Below are the code and all the weights of a small trained network. Each question names an input and a target symbol and asks about switching units off, where a switched-off unit gives its printed mean instead of its output.

import numpy as np


def w(rows, s, z=0):
    codes = np.array(rows[::2]) - 128.0
    scale = np.full(codes.shape[1], s)
    scale[-1] = z or s
    return codes * scale


def f(y):
    return np.maximum(y, 0)


def softmax(a):
    e = np.exp(a - a.max(-1, keepdims=True))
    return e / e.sum(-1, keepdims=True)


def log_softmax(a):
    a = a - a.max(-1, keepdims=True)
    return a - np.log(np.exp(a).sum(-1, keepdims=True))


def net(x, mask):
    ids = ['αβγδεζηθλμξπστφψ'.index(c) for c in x.split()]
    T = len(ids)
    res = E[ids] + P[:T]
    u = 0
    for l in range(2):
        r = res
        for j in range(2):
            rows = slice(2 * j, 2 * j + 2)
            q, k, v = (r @ M[l][rows].T for M in (Q, K, V))
            z = softmax(np.where(np.tri(T) > 0, q @ k.T / 2**0.5, -1e9)) @ v
            o = O[l][rows]
            res = res + np.where(mask[u + j], z, o[:, -1]) @ o[:, :-1]
        u += 2
        y = f(res @ A[l][:, :-1].T + A[l][:, -1])
        res = res + np.where(mask[u : u + 4], y, B[l][:, -1]) @ B[l][:, :-1]
        u += 4
    return log_softmax(res[-1] @ U[:, :-1].T + U[:, -1])


Q, K, V, O, A, B = {}, {}, {}, {}, {}, {}
E = w([
[159,146,181,111,65,37,130],'α',
[128,76,86,125,100,87,169],'β',
[104,138,61,125,153,91,116],'γ',
[103,101,136,88,122,86,163],'δ',
[129,129,85,132,150,96,152],'ε',
[175,81,148,138,182,104,59],'ζ',
[167,108,143,127,95,237,168],'η',
[134,130,77,139,148,95,150],'θ',
[92,124,125,77,141,78,150],'λ',
[100,164,149,82,194,201,195],'μ',
[64,174,177,253,158,104,134],'ξ',
[120,134,75,126,162,103,152],'π',
[200,107,157,147,154,131,58],'σ',
[176,52,142,164,159,169,52],'τ',
[181,195,139,82,90,92,142],'φ',
[149,64,147,153,153,125,62],'ψ',
],0.021)
P = w([
[169,165,135,247,192,81,130],'0',
[179,133,97,174,168,114,107],'1',
[169,129,107,148,149,119,109],'2',
[177,124,103,119,133,149,90],'3',
[174,118,110,90,117,156,84],'4',
[173,110,106,67,98,164,88],'5',
[171,107,111,40,90,172,81],'6',
[160,104,120,22,77,173,85],'7',
[152,96,135,2,63,177,87],'8',
],0.0095)
Q[0] = w([
[132,117,124,90,109,203,77],'L0H1',
[91,63,170,195,173,109,81],'L0H1',
[245,97,155,86,152,158,58],'L0H2',
[94,169,207,151,161,149,118],'L0H2',
],0.012)
K[0] = w([
[123,69,88,84,96,170,122],'L0H1',
[182,51,165,216,193,89,121],'L0H1',
[136,106,157,9,94,148,165],'L0H2',
[90,175,118,142,177,158,148],'L0H2',
],0.013)
V[0] = w([
[160,170,1,134,122,155,119],'L0H1',
[143,123,243,99,129,155,180],'L0H1',
[127,125,167,166,88,180,183],'L0H2',
[234,109,137,194,144,191,119],'L0H2',
],0.0099)
O[0] = w([
[98,133,168,117,127,164,195,172],'L0H1',
[117,82,82,98,160,47,131,252],'L0H1',
[128,151,228,102,93,212,180,138],'L0H2',
[254,120,116,156,97,150,226,235],'L0H2',
],0.0091,0.0039)
A[0] = w([
[48,177,82,181,129,161,136,92],'L0N1',
[155,179,103,132,18,63,132,97],'L0N2',
[93,55,156,166,148,93,80,27],'L0N3',
[88,101,112,172,123,254,83,2],'L0N4',
],0.0081,0.005)
B[0] = w([
[255,148,227,193,183,179,165,149],'L0N1',
[81,199,153,47,76,164,149,253],'L0N2',
[107,232,120,144,146,189,99,158],'L0N3',
[153,180,123,61,149,27,124,159],'L0N4',
],0.0079,0.0037)
Q[1] = w([
[70,148,160,115,129,174,152],'L1H1',
[145,107,191,156,135,129,112],'L1H1',
[250,95,147,42,144,156,54],'L1H2',
[118,92,106,110,154,193,143],'L1H2',
],0.014)
K[1] = w([
[85,116,71,135,146,117,207],'L1H1',
[124,108,81,168,119,136,112],'L1H1',
[75,72,110,7,77,164,143],'L1H2',
[107,76,113,106,162,163,144],'L1H2',
],0.011)
V[1] = w([
[151,112,251,176,141,41,76],'L1H1',
[94,61,137,192,171,84,124],'L1H1',
[174,171,195,53,44,57,66],'L1H2',
[236,254,149,77,247,168,83],'L1H2',
],0.0065)
O[1] = w([
[73,119,90,83,90,146,103,111],'L1H1',
[129,163,62,124,141,144,98,72],'L1H1',
[79,113,86,206,110,160,193,153],'L1H2',
[5,52,169,96,97,99,153,254],'L1H2',
],0.012,0.0095)
A[1] = w([
[96,230,208,73,42,57,149,164],'L1N1',
[135,171,246,109,111,239,202,2],'L1N2',
[126,50,142,85,78,1,54,25],'L1N3',
[151,85,105,220,107,203,9,36],'L1N4',
],0.0066,0.0051)
B[1] = w([
[207,129,45,174,192,220,117,255],'L1N1',
[90,137,91,102,100,86,68,230],'L1N2',
[145,177,138,247,169,115,135,181],'L1N3',
[151,127,65,49,156,188,172,147],'L1N4',
],0.012,0.0098)
U = w([
[64,26,87,156,86,116,69,68],'α',
[171,254,139,130,111,101,155,207],'β',
[211,146,85,123,141,159,123,65],'γ',
[110,188,90,129,111,78,105,162],'δ',
[158,130,147,108,25,131,94,207],'ε',
[98,173,101,146,133,107,105,108],'ζ',
[141,139,59,119,106,53,128,127],'η',
[152,167,138,145,138,144,149,116],'θ',
[170,82,35,174,189,19,132,55],'λ',
[115,165,145,62,218,163,149,159],'μ',
[111,156,215,199,116,209,63,225],'ξ',
[216,44,127,161,156,159,161,1],'π',
[101,159,75,122,119,112,72,141],'σ',
[177,103,88,153,148,113,112,94],'τ',
[150,178,77,158,125,196,215,106],'φ',
[113,87,187,184,111,97,201,108],'ψ',
],0.0078,0.0081)

Each question gives the input, a string of symbols that net reads in full, and the target symbol t.
The units are the heads (2 rows each of Q, K, V and O) and the neurons (one row each of A and B). Each row of codes is followed by its name. A weight is (code - 128) times the scale printed after its matrix; where a second scale follows, it is the last column's (O, A, B and U).
mask holds one flag per unit, layer by layer, with each layer's heads first. A switched-off unit (its flag False) gives its mean, the last column of its rows in O or B, instead of its output. The means were averaged over made-up inputs and are rounded, as every weight is.
A unit's drop is (log p(t) with every unit on - log p(t) with that unit switched off) / (log p(t) with every unit on - log p(t) with every unit switched off).
The circuit of an input: a set's keep is (log p(t) with only the set's units on - log p(t) with every unit switched off) / (log p(t) with every unit on - log p(t) with every unit switched off). Starting from all 12 units, units are removed one at a time, each time the one whose removal leaves the highest keep (on an exact tie, the one counted first), for as long as the keep stays at least 0.8.
units of the circuit, in order: the units of the circuit, biggest drop first
unit that matters most: the unit with the biggest drop
k most important neurons: the k neurons with the biggest drops, biggest first
top k neurons in layer l: the k neurons of layer l with the biggest drops, biggest first
which heads matter: for each layer, one digit per head in row order, 1 if its drop is at least 0.15 and else 0, layers parted by /
input γ φ γ λ μ α λ α, target φ: units of the circuit, in order	[L0N2, L1H2]
input φ γ φ σ σ, target α: 3 most important neurons	[L1N1, L0N2, L1N3]
input φ ξ μ σ δ σ, target μ: which heads matter	01 / 01
input ζ π ζ ζ, target λ: 2 most important neurons	[L1N3, L0N2]
input ζ φ τ, target α: units of the circuit, in order	[L1H2, L0N2]
input τ ζ μ μ τ ψ θ μ τ, target ξ: 2 most important neurons	[L1N3, L0N4]
input ε ζ α μ μ ξ μ μ σ, target ξ: which heads matter	01 / 01
input μ α ε μ ζ μ ε β, target λ: units of the circuit, in order	[L0H2, L1N3]
input α φ ψ φ ζ, target α: 3 most important neurons	[L1N1, L0N2, L1N3]
input τ μ η μ λ ζ μ δ δ, target λ: unit that matters most	L0H2
input ψ σ δ ψ, target μ: top 2 neurons in layer 0	[L0N3, L0N2]
input β ζ σ, target γ: which heads matter	00 / 01
input σ λ β μ μ θ φ φ β, target ψ: 4 most important neurons	[L0N2, L1N2, L1N1, L1N3]
input μ λ α π ζ, target φ: units of the circuit, in order	[L1H2, L0N2, L1N4]
input η μ μ ζ β φ α π σ, target φ: units of the circuit, in order	[L1H2, L0N2]
input π ζ α η, target ε: units of the circuit, in order	[L1N2, L0H2]
input φ φ γ, target ψ: which heads matter	00 / 10
input ζ λ η φ ζ π ζ, target α: which heads matter	00 / 11
input α ζ φ δ μ δ α α θ, target α: units of the circuit, in order	[L0H2, L1H1]
input ζ μ β α ψ μ μ ζ, target ξ: units of the circuit, in order	[L1N3, L1H2, L0H2]
